Below are the code and all the weights of a small trained network. Each question names an input and a class and asks about switching units off, where a switched-off unit gives its printed mean instead of its output.

import numpy as np


def w(rows, s, z=0):
    codes = np.array(rows[::2]) - 128.0
    scale = np.full(codes.shape[1], s)
    scale[-1] = z or s
    return codes * scale


def norm(h):
    return h / np.sqrt((h * h).mean(-1, keepdims=True) + 1e-5)


def f(y):
    return np.maximum(y, 0)


def log_softmax(a):
    a = a - a.max(-1, keepdims=True)
    return a - np.log(np.exp(a).sum(-1, keepdims=True))


def net(x, mask):
    res = np.array(x, float).reshape(1, 8) / 4 @ E
    u = 0
    for l in range(2):
        y = f(norm(res) @ A[l][:, :-1].T + A[l][:, -1])
        res = res + np.where(mask[u : u + 13], y, B[l][:, -1]) @ B[l][:, :-1]
        u += 13
    return log_softmax(norm(res)[-1] @ U[:, :-1].T + U[:, -1])


A, B = {}, {}
E = w([
[158,125,143,173,171,111,117,120,129,2,154,128],'x0',
[119,131,130,135,125,125,128,132,130,127,123,132],'x1',
[92,153,91,117,170,116,55,58,80,110,72,142],'x2',
[119,127,122,137,135,136,129,133,136,130,124,132],'x3',
[125,116,120,130,138,137,130,130,133,130,125,126],'x4',
[121,173,109,61,139,147,201,148,126,84,88,124],'x5',
[165,131,216,96,205,154,92,171,120,140,123,166],'x6',
[199,151,121,210,117,168,186,107,50,135,129,177],'x7',
],0.019)
A[0] = w([
[106,173,93,31,144,109,233,180,163,26,99,134,17],'0.n0',
[85,129,103,79,132,90,112,168,228,137,167,58,33],'0.n1',
[119,137,132,82,130,144,194,138,134,81,84,125,9],'0.n2',
[136,97,141,176,116,123,72,106,158,145,151,134,24],'0.n3',
[140,92,123,168,125,145,132,122,144,5,171,114,29],'0.n4',
[99,139,176,88,155,97,95,189,176,106,176,114,91],'0.n5',
[154,83,200,155,82,150,202,198,195,86,202,56,18],'0.n6',
[123,87,147,155,157,87,122,106,153,8,176,131,15],'0.n7',
[127,66,30,150,52,68,162,117,163,65,138,63,38],'0.n8',
[114,36,157,220,141,55,57,85,170,157,215,118,37],'0.n9',
[116,104,176,133,79,142,172,169,133,147,181,65,34],'0.n10',
[58,116,111,86,141,53,65,160,185,49,150,76,39],'0.n11',
[141,115,127,121,145,124,115,137,156,16,194,155,27],'0.n12',
],0.011,0.012)
B[0] = w([
[162,148,73,125,81,178,29,196,93,121,173,92,233],'0.n0',
[155,69,171,104,66,146,159,82,164,137,71,121,227],'0.n1',
[112,154,119,137,115,151,108,162,64,120,129,121,147],'0.n2',
[141,110,117,131,99,124,74,168,64,126,142,110,150],'0.n3',
[149,200,116,178,160,89,153,118,112,151,96,74,197],'0.n4',
[159,70,174,132,102,161,142,103,138,123,114,135,227],'0.n5',
[175,111,60,96,173,54,126,143,161,137,151,251,246],'0.n6',
[153,170,145,200,208,46,127,162,135,184,61,41,200],'0.n7',
[57,166,205,144,177,177,144,74,168,139,244,119,239],'0.n8',
[145,192,71,82,47,192,52,212,85,96,142,109,254],'0.n9',
[126,118,70,125,140,92,128,163,157,131,134,172,179],'0.n10',
[141,54,143,125,91,148,121,73,166,84,56,114,248],'0.n11',
[191,173,156,152,181,83,140,171,135,179,62,66,182],'0.n12',
],0.013,0.0058)
A[1] = w([
[179,115,135,154,101,130,188,123,90,118,108,177,38],'1.n0',
[97,135,232,108,169,138,125,157,118,119,159,162,18],'1.n1',
[152,97,228,99,189,145,106,181,128,112,132,154,62],'1.n2',
[164,130,127,194,114,170,161,128,58,128,146,155,86],'1.n3',
[84,126,121,107,120,86,160,141,110,222,93,114,2],'1.n4',
[114,132,142,135,127,124,142,126,119,124,129,140,74],'1.n5',
[88,137,100,116,175,85,82,64,98,71,86,148,56],'1.n6',
[134,173,84,55,139,176,189,152,116,50,106,92,23],'1.n7',
[163,125,125,159,102,78,160,159,182,140,122,89,131],'1.n8',
[112,110,118,80,79,143,140,151,141,250,125,111,58],'1.n9',
[173,137,126,213,124,140,208,112,80,99,132,139,61],'1.n10',
[91,129,91,124,153,97,56,52,91,99,83,121,59],'1.n11',
[64,129,91,162,81,87,177,83,140,116,160,96,29],'1.n12',
],0.015,0.0099)
B[1] = w([
[103,76,121,99,87,111,92,110,151,123,105,133,173],'1.n0',
[86,159,90,163,108,144,138,97,141,114,183,146,150],'1.n1',
[8,189,103,157,125,191,172,30,91,131,205,107,206],'1.n2',
[116,67,146,60,83,138,100,145,193,96,85,60,231],'1.n3',
[165,182,160,202,200,60,143,120,150,72,101,82,164],'1.n4',
[94,120,141,155,111,127,131,138,127,142,105,149,128],'1.n5',
[158,88,134,131,125,68,171,178,160,172,172,201,193],'1.n6',
[141,136,115,173,64,143,57,185,67,169,146,114,175],'1.n7',
[68,134,124,108,148,126,169,115,37,170,96,185,208],'1.n8',
[187,164,133,199,190,58,117,147,87,46,90,88,254],'1.n9',
[103,83,174,82,120,116,103,110,189,145,64,100,211],'1.n10',
[160,112,102,102,125,117,221,183,150,154,165,191,223],'1.n11',
[95,162,162,128,187,220,151,91,65,118,175,147,178],'1.n12',
],0.013,0.0091)
U = w([
[120,31,169,79,108,143,125,93,181,123,55,102,192],'0',
[162,170,144,181,202,74,146,142,114,107,86,78,105],'1',
[145,143,85,125,70,180,52,203,75,133,162,124,125],'2',
[147,90,96,105,143,98,206,172,160,153,169,251,2],'3',
[70,163,138,140,149,197,167,40,124,132,193,120,162],'4',
],0.021,0.0017)

Each question gives the input, the list of numbers given to net, and the class t.
The units are the neurons (one row each of A and B). Each row of codes is followed by its name. A weight is (code - 128) times the scale printed after its matrix; where a second scale follows, it is the last column's (A, B and U).
mask holds one flag per neuron, layer by layer. A switched-off neuron (its flag False) gives its mean, the last column of its row in B, instead of its output. The means were averaged over made-up inputs and are rounded, as every weight is.
A unit's drop is (log p(t) with every unit on - log p(t) with that unit switched off) / (log p(t) with every unit on - log p(t) with every unit switched off).
The circuit of an input: a set's keep is (log p(t) with only the set's units on - log p(t) with every unit switched off) / (log p(t) with every unit on - log p(t) with every unit switched off). Starting from the 12 units with the biggest drops (on a tie, the unit counted first), units are removed one at a time, each time the one whose removal leaves the highest keep (on an exact tie, the one counted first), for as long as the keep stays at least 0.8.
units of the circuit, in order: the units of the circuit, biggest drop first
unit that matters most: the unit with the biggest drop
k most important neurons: the k neurons with the biggest drops, biggest first
top k neurons in layer l: the k neurons of layer l with the biggest drops, biggest first
input [-3,6,8,8,7,8,1,2], class 2: units of the circuit, in order => [1.n7]
input [6,4,4,5,5,-7,3,-4], class 2: 2 most important neurons => [0.n9, 1.n9]
input [-4,3,7,-7,3,-6,3,7], class 0: 2 most important neurons => [1.n3, 0.n6]
input [-7,2,6,8,-1,3,-6,-6], class 1: top 3 neurons in layer 1 => [1.n9, 1.n4, 1.n3]
input [0,-4,2,-8,2,0,7,6], class 4: 2 most important neurons => [1.n2, 1.n1]
input [6,-5,3,0,7,7,2,3], class 2: 2 most important neurons => [0.n0, 1.n7]
input [1,8,7,-7,-4,0,-8,0], class 4: 3 most important neurons => [0.n8, 1.n12, 0.n6]
input [0,-4,2,-2,-4,1,-6,4], class 4: 2 most important neurons => [0.n8, 1.n12]
input [5,-4,6,-1,-5,3,-5,5], class 3: 4 most important neurons => [1.n6, 1.n11, 0.n5, 0.n1]
input [7,6,-5,7,6,0,-5,-6], class 1: top 3 neurons in layer 0 => [0.n7, 0.n4, 0.n12]
input [1,-6,3,5,-7,-5,3,5], class 0: 2 most important neurons => [1.n3, 0.n0]
input [-5,-8,-3,-5,-3,2,5,4], class 1: 2 most important neurons => [1.n9, 0.n8]
input [2,-1,-2,2,-5,6,-8,8], class 0: 3 most important neurons => [1.n10, 1.n3, 1.n2]
input [7,-8,-7,-7,-1,-4,8,-1], class 4: top 2 neurons in layer 1 => [1.n2, 1.n9]
input [-5,4,0,-4,3,6,-6,2], class 2: 2 most important neurons => [0.n0, 1.n7]
input [4,-7,3,4,2,-8,8,0], class 2: units of the circuit, in order => [0.n9]
input [6,-6,-1,2,6,0,-7,-4], class 4: 2 most important neurons => [0.n8, 1.n9]
input [2,1,2,6,0,-7,-7,-6], class 2: top 2 neurons in layer 0 => [0.n9, 0.n3]
input [-1,-1,2,-5,5,1,-7,8], class 0: top 2 neurons in layer 1 => [1.n10, 1.n3]
input [0,-6,3,4,2,-2,2,1], class 3: unit that matters most => 0.n0
input [7,2,2,-4,1,2,3,8], class 0: 2 most important neurons => [1.n10, 1.n3]
input [1,-1,-6,-5,-2,-4,-8,-1], class 4: top 3 neurons in layer 1 => [1.n12, 1.n11, 1.n6]
input [2,3,7,-2,-8,-2,-7,1], class 3: top 3 neurons in layer 1 => [1.n11, 1.n6, 1.n2]
input [-7,-7,-5,1,5,-3,-7,-4], class 1: top 3 neurons in layer 1 => [1.n9, 1.n4, 1.n2]
input [3,-8,-4,7,0,8,0,-7], class 2: top 2 neurons in layer 0 => [0.n0, 0.n2]
